[[-4.51  2.59  1.58  2.13  3.28 -0.16 -0.42 -0.13  1.40]
 [ 2.59 -0.85 -2.96  0.36  1.60 -0.23 -1.47 -0.65  0.33]
 [ 2.23 -3.64  3.67  1.09 -0.63  1.40 -3.13 -0.52  2.57]
 [-0.07  1.88  1.19 -0.19  0.89 -0.62  1.02 -3.89  1.05]
 [ 0.44  0.78  4.72  1.50 -1.03 -2.94  0.45  0.33  0.88]
 [ 1.04  1.03  2.48  1.05 -1.41  2.43 -0.10 -2.65  3.48]]
=>
[[ 1.04  1.03  2.48  1.05 -1.41  2.43 -0.10 -2.65  3.48]
 [ 0.44  0.78  4.72  1.50 -1.03 -2.94  0.45  0.33  0.88]
 [-0.07  1.88  1.19 -0.19  0.89 -0.62  1.02 -3.89  1.05]
 [ 2.23 -3.64  3.67  1.09 -0.63  1.40 -3.13 -0.52  2.57]
 [ 2.59 -0.85 -2.96  0.36  1.60 -0.23 -1.47 -0.65  0.33]
 [-4.51  2.59  1.58  2.13  3.28 -0.16 -0.42 -0.13  1.40]]

[[-2.83 -4.19]
 [ 2.59  3.26]]
=>
[[ 2.59  3.26]
 [-2.83 -4.19]]

[[-3.86  0.69 -1.05]
 [ 1.46  0.33 -2.45]
 [ 1.54 -0.51  2.20]
 [-2.05 -0.01 -2.65]
 [-4.18  1.87  5.23]
 [-1.71 -0.29  1.37]
 [-3.00 -2.80 -0.09]
 [ 2.90 -4.39 -0.54]
 [ 1.95  1.49 -2.53]]
=>
[[ 1.95  1.49 -2.53]
 [ 2.90 -4.39 -0.54]
 [-3.00 -2.80 -0.09]
 [-1.71 -0.29  1.37]
 [-4.18  1.87  5.23]
 [-2.05 -0.01 -2.65]
 [ 1.54 -0.51  2.20]
 [ 1.46  0.33 -2.45]
 [-3.86  0.69 -1.05]]

[[-0.72 -2.87  1.27  2.48  2.85 -0.14  2.52 -0.65 -0.02]
 [ 1.54 -2.76 -0.73 -2.72  0.10  1.45 -2.12  1.29 -0.87]
 [-0.31 -1.09 -0.91 -2.22  4.67 -0.73 -0.51  1.80  3.54]
 [ 0.57 -0.53 -0.90 -0.30  2.14  0.21  2.53  2.07 -0.60]
 [ 1.24  1.98 -0.74 -2.38 -1.69 -0.40 -2.45  1.27  0.10]]
=>
[[ 1.24  1.98 -0.74 -2.38 -1.69 -0.40 -2.45  1.27  0.10]
 [ 0.57 -0.53 -0.90 -0.30  2.14  0.21  2.53  2.07 -0.60]
 [-0.31 -1.09 -0.91 -2.22  4.67 -0.73 -0.51  1.80  3.54]
 [ 1.54 -2.76 -0.73 -2.72  0.10  1.45 -2.12  1.29 -0.87]
 [-0.72 -2.87  1.27  2.48  2.85 -0.14  2.52 -0.65 -0.02]]

[[ 0.13  0.82 -0.06  0.01  0.03 -0.03]
 [-0.78  1.11 -0.11 -0.01  0.02  0.14]
 [-0.01 -0.04 -0.03  0.17  0.04  4.28]
 [-0.48 -1.54  0.58 -0.23  0.07 -0.22]
 [ 0.18 -0.28  0.10 -0.06  0.01 -1.31]
 [-0.11  0.58 -0.18 -0.03 -0.06 -1.04]
 [-0.37  0.20 -0.34  0.08 -0.10 -0.51]]
=>
[[-0.37  0.20 -0.34  0.08 -0.10 -0.51]
 [-0.11  0.58 -0.18 -0.03 -0.06 -1.04]
 [ 0.18 -0.28  0.10 -0.06  0.01 -1.31]
 [-0.48 -1.54  0.58 -0.23  0.07 -0.22]
 [-0.01 -0.04 -0.03  0.17  0.04  4.28]
 [-0.78  1.11 -0.11 -0.01  0.02  0.14]
 [ 0.13  0.82 -0.06  0.01  0.03 -0.03]]

[[-2.05  3.38  2.17  1.74  2.84  5.76]
 [-1.45  1.98  0.55  2.17  3.40 -1.58]
 [-0.08 -0.17  1.84 -0.76 -1.61  2.07]]
=>
[[-0.08 -0.17  1.84 -0.76 -1.61  2.07]
 [-1.45  1.98  0.55  2.17  3.40 -1.58]
 [-2.05  3.38  2.17  1.74  2.84  5.76]]

[[-1.41 -0.35 -0.83 -0.25  4.50 -0.75 -0.53  0.51 -1.75  1.14  0.38]
 [-2.14  0.48 -1.44 -0.47  1.75  0.88 -1.75  1.51  0.02  2.96  1.23]
 [-2.73 -0.23 -0.49  3.40  3.25 -3.26 -2.67  0.63  0.12  0.47  0.59]
 [-1.68 -0.56 -1.42 -0.58  5.41 -4.60 -3.80  0.01 -2.78  1.27  0.36]
 [-1.34 -0.05 -1.24  0.27  1.24 -1.81 -0.87  0.46  2.06 -2.30  1.75]
 [-0.05 -0.36 -0.92 -0.40  2.00 -3.38  0.54  0.39 -1.15 -1.78  0.73]]
=>
[[-0.05 -0.36 -0.92 -0.40  2.00 -3.38  0.54  0.39 -1.15 -1.78  0.73]
 [-1.34 -0.05 -1.24  0.27  1.24 -1.81 -0.87  0.46  2.06 -2.30  1.75]
 [-1.68 -0.56 -1.42 -0.58  5.41 -4.60 -3.80  0.01 -2.78  1.27  0.36]
 [-2.73 -0.23 -0.49  3.40  3.25 -3.26 -2.67  0.63  0.12  0.47  0.59]
 [-2.14  0.48 -1.44 -0.47  1.75  0.88 -1.75  1.51  0.02  2.96  1.23]
 [-1.41 -0.35 -0.83 -0.25  4.50 -0.75 -0.53  0.51 -1.75  1.14  0.38]]

[[-1.73 -3.25 -0.95 -0.68 -2.28  2.04  0.79]
 [ 3.66 -0.22 -4.65  0.90  1.02 -2.15  3.70]
 [-1.41 -0.31 -2.55  1.02 -0.60  0.16 -0.52]]
=>
[[-1.41 -0.31 -2.55  1.02 -0.60  0.16 -0.52]
 [ 3.66 -0.22 -4.65  0.90  1.02 -2.15  3.70]
 [-1.73 -3.25 -0.95 -0.68 -2.28  2.04  0.79]]
